Below is a small trained network, with its code and all its weights. Each question gives an input and a class and asks what happens when units are switched off, that is, made to give their printed mean instead of their output.

import numpy as np


def w(rows, s, z=0):
    codes = np.array(rows[::2]) - 128.0
    scale = np.full(codes.shape[1], s)
    scale[-1] = z or s
    return codes * scale


def f(y):
    return np.maximum(y, 0)


def log_softmax(a):
    a = a - a.max(-1, keepdims=True)
    return a - np.log(np.exp(a).sum(-1, keepdims=True))


def net(x, mask):
    res = np.array(x, float).reshape(1, 3) / 4 @ E
    y = f(res @ A[0][:, :-1].T + A[0][:, -1])
    res = res + np.where(mask, y, B[0][:, -1]) @ B[0][:, :-1]
    return log_softmax(res[-1] @ U[:, :-1].T + U[:, -1])


A, B = {}, {}
E = w([
[187,54,52,243,40],'x0',
[47,50,3,122,236],'x1',
[9,84,215,223,119],'x2',
],0.011)
A[0] = w([
[178,165,81,68,106,117],'neuron 1',
[105,171,115,67,135,140],'neuron 2',
[83,105,43,122,212,56],'neuron 3',
[107,134,152,28,145,78],'neuron 4',
[151,137,103,191,123,250],'neuron 5',
[103,192,149,58,172,80],'neuron 6',
[85,182,126,65,148,137],'neuron 7',
[89,23,52,122,229,99],'neuron 8',
[201,45,89,191,81,98],'neuron 9',
[204,63,53,189,62,102],'neuron 10',
[80,46,21,148,192,125],'neuron 11',
[222,166,86,63,148,59],'neuron 12',
[55,126,179,204,107,66],'neuron 13',
[122,191,180,111,184,70],'neuron 14',
[178,88,64,66,165,108],'neuron 15',
[197,161,88,101,131,102],'neuron 16',
[100,128,217,122,222,122],'neuron 17',
[183,176,115,123,124,138],'neuron 18',
[25,128,149,199,92,90],'neuron 19',
[204,143,83,92,154,159],'neuron 20',
[203,249,182,147,108,116],'neuron 21',
[162,165,201,173,39,116],'neuron 22',
[204,181,189,161,109,105],'neuron 23',
[52,41,189,175,168,75],'neuron 24',
[82,97,214,206,155,118],'neuron 25',
[178,117,88,91,128,95],'neuron 26',
[169,123,194,137,15,87],'neuron 27',
[149,104,85,212,66,73],'neuron 28',
],0.012,0.019)
B[0] = w([
[97,132,101,146,96,184],'neuron 1',
[144,65,161,158,143,171],'neuron 2',
[155,183,94,98,148,183],'neuron 3',
[163,109,127,168,156,160],'neuron 4',
[71,32,250,97,133,251],'neuron 5',
[170,104,136,147,146,169],'neuron 6',
[173,54,158,145,165,179],'neuron 7',
[127,189,147,89,140,223],'neuron 8',
[188,100,132,165,164,214],'neuron 9',
[188,102,142,176,185,232],'neuron 10',
[129,173,125,69,156,238],'neuron 11',
[141,163,89,164,82,178],'neuron 12',
[135,164,96,158,107,168],'neuron 13',
[197,134,141,166,171,152],'neuron 14',
[89,167,80,150,89,190],'neuron 15',
[125,130,83,140,85,174],'neuron 16',
[166,71,152,170,139,179],'neuron 17',
[75,139,109,129,102,171],'neuron 18',
[138,124,71,143,87,178],'neuron 19',
[93,95,112,144,81,209],'neuron 20',
[115,159,119,97,149,192],'neuron 21',
[122,175,126,80,140,198],'neuron 22',
[133,172,93,74,164,176],'neuron 23',
[122,166,80,169,92,178],'neuron 24',
[81,160,89,175,69,188],'neuron 25',
[113,138,68,189,80,162],'neuron 26',
[141,163,113,95,155,185],'neuron 27',
[166,121,122,175,171,187],'neuron 28',
],0.014,0.021)
U = w([
[192,63,145,195,175,75],'0',
[124,196,127,42,146,77],'1',
[95,131,107,195,2,90],'2',
[28,7,208,83,103,250],'3',
],0.019,0.017)

Each question gives the input, the list of numbers given to net, and the class t.
The units are the neurons (one row each of A and B). Each row of codes is followed by its name. A weight is (code - 128) times the scale printed after its matrix; where a second scale follows, it is the last column's (A, B and U).
mask holds one flag per neuron, in row order. A switched-off neuron (its flag False) gives its mean, the last column of its row in B, instead of its output. The means were averaged over made-up inputs and are rounded, as every weight is.
A unit's drop is (log p(t) with every unit on - log p(t) with that unit switched off) / (log p(t) with every unit on - log p(t) with every unit switched off).
unit that matters most: the unit with the biggest drop
top k neurons: the k neurons with the biggest drops, biggest first
drop when u is switched off: that unit's drop, to one decimal
input [2,-6,-5], class 1: unit that matters most	neuron 23
input [7,-7,-8], class 2: top 4 neurons	[neuron 18; neuron 12; neuron 1; neuron 16]
input [7,8,6], class 1: top 2 neurons	[neuron 11; neuron 8]
input [5,1,6], class 2: top 4 neurons	[neuron 25; neuron 24; neuron 19; neuron 7]
input [1,3,4], class 2: top 3 neurons	[neuron 24; neuron 25; neuron 19]
input [-7,7,6], class 0: top 3 neurons	[neuron 17; neuron 7; neuron 22]
input [2,-3,2], class 3: top 2 neurons	[neuron 11; neuron 8]
input [5,3,6], class 2: top 4 neurons	[neuron 25; neuron 24; neuron 19; neuron 7]
input [3,-3,1], class 3: top 2 neurons	[neuron 5; neuron 11]
input [-1,3,4], class 2: top 3 neurons	[neuron 24; neuron 25; neuron 5]
input [6,2,8], class 2: drop when neuron 25 is switched off	1.9
input [-5,-5,-5], class 0: drop when neuron 8 is switched off	0.9
input [-7,-3,0], class 0: drop when neuron 18 is switched off	0.0
input [-2,4,4], class 1: drop when neuron 20 is switched off	0.4
input [7,-8,2], class 1: unit that matters most	neuron 22
